Here is a tiny trained network, its code and every weight. The questions are about switching its units off for an input and a target symbol, where a switched-off unit gives its printed mean instead of its output.

import numpy as np


def w(rows, s, z=0):
    codes = np.array(rows[::2]) - 128.0
    scale = np.full(codes.shape[1], s)
    scale[-1] = z or s
    return codes * scale


def f(y):
    return y / 2 * (1 + np.tanh(0.7978845608 * (y + 0.044715 * y**3)))


def softmax(a):
    e = np.exp(a - a.max(-1, keepdims=True))
    return e / e.sum(-1, keepdims=True)


def log_softmax(a):
    a = a - a.max(-1, keepdims=True)
    return a - np.log(np.exp(a).sum(-1, keepdims=True))


def net(x, mask):
    ids = ['αβγεζηθλμστφω'.index(c) for c in x.split()]
    T = len(ids)
    res = E[ids] + P[:T]
    q, k, v = (res @ M[0].T for M in (Q, K, V))
    z = softmax(np.where(np.tri(T) > 0, q @ k.T / 4**0.5, -1e9)) @ v
    res = res + np.where(mask[0], z, O[0][:, -1]) @ O[0][:, :-1]
    y = f(res @ A[0][:, :-1].T + A[0][:, -1])
    res = res + np.where(mask[1:17], y, B[0][:, -1]) @ B[0][:, :-1]
    return log_softmax(res[-1] @ U[:, :-1].T + U[:, -1])


Q, K, V, O, A, B = {}, {}, {}, {}, {}, {}
E = w([
[217,159,118,105],'α',
[111,208,72,204],'β',
[72,159,231,158],'γ',
[108,255,184,165],'ε',
[143,163,111,170],'ζ',
[146,166,207,142],'η',
[152,219,234,111],'θ',
[40,103,97,124],'λ',
[92,82,154,229],'μ',
[22,135,40,123],'σ',
[55,152,163,96],'τ',
[104,150,135,201],'φ',
[150,203,140,130],'ω',
],0.012)
P = w([
[64,116,199,41],'0',
[189,86,94,145],'1',
[72,181,231,236],'2',
[74,125,194,40],'3',
[197,94,96,141],'4',
[74,219,193,230],'5',
[63,124,204,45],'6',
[190,90,94,137],'7',
[72,241,165,238],'8',
[60,131,204,54],'9',
[193,90,92,142],'10',
[67,255,141,238],'11',
[58,131,207,55],'12',
[191,85,93,143],'13',
],0.0072)
Q[0] = w([
[111,164,110,63],'h1',
[131,95,138,250],'h1',
[106,183,138,100],'h1',
[46,144,160,135],'h1',
],0.023)
K[0] = w([
[90,197,80,148],'h1',
[166,7,168,78],'h1',
[65,179,97,102],'h1',
[29,99,130,128],'h1',
],0.019)
V[0] = w([
[199,96,154,38],'h1',
[106,14,87,230],'h1',
[187,131,75,118],'h1',
[248,185,6,71],'h1',
],0.0024)
O[0] = w([
[204,72,109,89,82],'h1',
[26,124,85,138,69],'h1',
[150,146,56,113,62],'h1',
[242,159,3,86,2],'h1',
],0.0031,0.0011)
A[0] = w([
[129,163,132,79,77],'n1',
[94,164,147,142,18],'n2',
[147,92,59,113,74],'n3',
[183,64,142,164,83],'n4',
[111,54,111,115,87],'n5',
[202,135,61,161,49],'n6',
[153,124,122,6,82],'n7',
[133,156,90,95,162],'n8',
[200,128,131,122,150],'n9',
[150,106,173,42,59],'n10',
[138,99,134,74,230],'n11',
[141,116,42,141,77],'n12',
[135,129,137,145,93],'n13',
[178,165,111,158,136],'n14',
[64,112,110,103,1],'n15',
[123,71,89,165,109],'n16',
],0.02,0.0061)
B[0] = w([
[194,100,60,151,149],'n1',
[155,68,84,144,191],'n2',
[85,78,185,115,151],'n3',
[193,117,167,195,173],'n4',
[222,118,93,22,127],'n5',
[194,219,83,76,231],'n6',
[201,125,254,155,216],'n7',
[162,89,75,206,173],'n8',
[53,74,60,168,254],'n9',
[138,43,99,40,185],'n10',
[70,240,84,121,214],'n11',
[126,152,216,91,158],'n12',
[161,135,134,111,128],'n13',
[134,78,166,114,246],'n14',
[198,113,187,132,145],'n15',
[136,105,74,33,155],'n16',
],0.029,0.0047)
U = w([
[128,39,253,173,154],'α',
[95,101,125,194,149],'β',
[85,86,87,114,151],'γ',
[134,131,8,138,99],'ε',
[88,217,106,132,164],'ζ',
[108,148,90,68,108],'η',
[184,78,101,92,2],'θ',
[144,187,175,94,117],'λ',
[116,144,181,107,186],'μ',
[195,186,161,182,108],'σ',
[128,107,240,84,95],'τ',
[92,184,254,165,120],'φ',
[138,171,88,112,109],'ω',
],0.0083)

Each question gives the input, a string of symbols that net reads in full, and the target symbol t.
The units are the heads (4 rows each of Q, K, V and O) and the neurons (one row each of A and B). Each row of codes is followed by its name. A weight is (code - 128) times the scale printed after its matrix; where a second scale follows, it is the last column's (O, A, B and U).
mask holds one flag per unit, heads first, then neurons. A switched-off unit (its flag False) gives its mean, the last column of its rows in O or B, instead of its output. The means were averaged over made-up inputs and are rounded, as every weight is.
A unit's drop is (log p(t) with every unit on - log p(t) with that unit switched off) / (log p(t) with every unit on - log p(t) with every unit switched off).
The circuit of an input: a set's keep is (log p(t) with only the set's units on - log p(t) with every unit switched off) / (log p(t) with every unit on - log p(t) with every unit switched off). Starting from the 12 units with the biggest drops (on a tie, the unit counted first), units are removed one at a time, each time the one whose removal leaves the highest keep (on an exact tie, the one counted first), for as long as the keep stays at least 0.8.
units of the circuit, in order: the units of the circuit, biggest drop first
k most important neurons: the k neurons with the biggest drops, biggest first
drop when u is switched off: that unit's drop, to one decimal
input ζ μ σ, target α: units of the circuit, in order	[n11]
input μ σ α α θ μ α α γ α α μ α η, target β: 2 most important neurons	[n9; n7]
input α λ α α γ α β μ γ α α ε α μ, target θ: units of the circuit, in order	[n16; n4]
input μ α γ μ ζ ε ζ ε τ η, target η: units of the circuit, in order	[n10; n7; n4]
input μ λ τ μ ζ α θ μ α μ α μ γ θ, target γ: units of the circuit, in order	[n7; n6; n9]
input α μ α α β α α σ α φ α ζ, target α: 2 most important neurons	[n14; n11]
input α α τ α γ γ η, target η: units of the circuit, in order	[n10; n4; n11]
input μ θ α τ, target τ: 3 most important neurons	[n10; n7; n9]
input μ α α, target β: units of the circuit, in order	[n7; n10; n6]
input β α ζ, target α: 4 most important neurons	[n11; n6; n14; n16]
input γ λ ε σ φ λ λ φ α μ ε, target α: 3 most important neurons	[n6; n11; n14]
input μ τ α α α μ θ σ μ γ ω, target ε: 3 most important neurons	[n7; n9; n6]
input φ α η μ α λ, target α: 4 most important neurons	[n11; n6; n15; n9]
input θ τ τ γ α ω, target α: units of the circuit, in order	[n6]
input ε τ α β, target β: units of the circuit, in order	[n6; n7; n16]
input ω τ μ α σ, target τ: 3 most important neurons	[n12; n3; n9]
input θ α η α β α α μ τ α α α, target ε: 4 most important neurons	[n7; n6; n9; n8]
input θ μ β, target α: 4 most important neurons	[n6; n11; n9; n14]
input α μ μ α μ β α γ ω, target α: 4 most important neurons	[n6; n11; n14; n9]
input ζ α α ω ζ β μ β τ γ, target γ: units of the circuit, in order	[n7]
input α α α ζ μ τ γ σ η μ α μ θ, target θ: 4 most important neurons	[n10; n1; n9; n2]
input ζ μ μ τ, target τ: drop when n15 is switched off	0.6
input α ω α λ τ μ τ μ γ μ α γ σ, target σ: drop when n15 is switched off	1.0
input γ α μ τ τ, target ζ: drop when n14 is switched off	0.2
